Below is a small trained network, with its code and all its weights. Each question gives an input and a class and asks what happens when units are switched off, that is, made to give their printed mean instead of their output.

import numpy as np


def w(rows, s, z=0):
    codes = np.array(rows[::2]) - 128.0
    scale = np.full(codes.shape[1], s)
    scale[-1] = z or s
    return codes * scale


def f(y):
    return np.maximum(y, 0)


def log_softmax(a):
    a = a - a.max(-1, keepdims=True)
    return a - np.log(np.exp(a).sum(-1, keepdims=True))


def net(x, mask):
    res = np.array(x, float).reshape(1, 2) / 4 @ E
    y = f(res @ A[0][:, :-1].T + A[0][:, -1])
    res = res + np.where(mask, y, B[0][:, -1]) @ B[0][:, :-1]
    return log_softmax(res[-1] @ U[:, :-1].T + U[:, -1])


A, B = {}, {}
E = w([
[116,184,7,218,136,120,41,115],'x0',
[154,129,47,110,45,224,124,60],'x1',
],0.013)
A[0] = w([
[127,153,95,144,76,147,205,61,62],'N1',
[91,165,177,161,231,79,139,168,32],'N2',
[177,115,84,78,121,216,116,54,62],'N3',
[97,176,145,113,172,81,124,150,251],'N4',
[83,184,73,193,171,111,54,134,68],'N5',
[133,2,215,52,135,157,194,142,86],'N6',
],0.0095,0.013)
B[0] = w([
[63,168,233,161,140,162,120,143,156],'N1',
[61,209,235,244,73,160,202,150,184],'N2',
[42,170,166,229,76,136,164,157,186],'N3',
[112,110,80,129,99,213,155,190,252],'N4',
[112,137,135,146,217,9,139,96,217],'N5',
[80,78,104,164,166,57,79,102,232],'N6',
],0.014)
U = w([
[120,177,159,148,93,155,164,158,83],'0',
[129,100,87,129,172,19,112,117,90],'1',
[147,87,7,106,94,197,147,168,250],'2',
[199,144,129,89,130,118,135,124,101],'3',
[188,165,136,70,129,112,109,130,107],'4',
],0.017,0.016)

Each question gives the input, the list of numbers given to net, and the class t.
The units are the neurons (one row each of A and B). Each row of codes is followed by its name. A weight is (code - 128) times the scale printed after its matrix; where a second scale follows, it is the last column's (A, B and U).
mask holds one flag per neuron, in row order. A switched-off neuron (its flag False) gives its mean, the last column of its row in B, instead of its output. The means were averaged over made-up inputs and are rounded, as every weight is.
A unit's drop is (log p(t) with every unit on - log p(t) with that unit switched off) / (log p(t) with every unit on - log p(t) with every unit switched off).
The circuit of an input: a set's keep is (log p(t) with only the set's units on - log p(t) with every unit switched off) / (log p(t) with every unit on - log p(t) with every unit switched off). Starting from all 6 units, units are removed one at a time, each time the one whose removal leaves the highest keep (on an exact tie, the one counted first), for as long as the keep stays at least 0.8.
circuit, biggest first: the units of the circuit, biggest drop first
top k neurons: the k neurons with the biggest drops, biggest first
drop of u: that unit's drop, to one decimal
input [-8,4], class 1: circuit, biggest first : [N6]
input [6,-6], class 0: top 3 neurons : [N2; N6; N4]
input [-3,3], class 2: top 2 neurons : [N5; N2]
input [7,7], class 0: top 3 neurons : [N3; N6; N1]
input [3,0], class 2: circuit, biggest first : [N6; N2]
input [4,3], class 1: top 2 neurons : [N4; N2]
input [4,5], class 0: top 2 neurons : [N6; N3]
input [6,7], class 0: top 2 neurons : [N3; N6]
input [0,3], class 2: top 2 neurons : [N2; N5]
input [2,5], class 0: top 2 neurons : [N3; N4]
input [-7,0], class 1: drop of N6 : 0.9
input [-6,-1], class 1: drop of N6 : 1.3
input [8,5], class 1: drop of N4 : 0.0
input [1,3], class 2: circuit, biggest first : [N2]
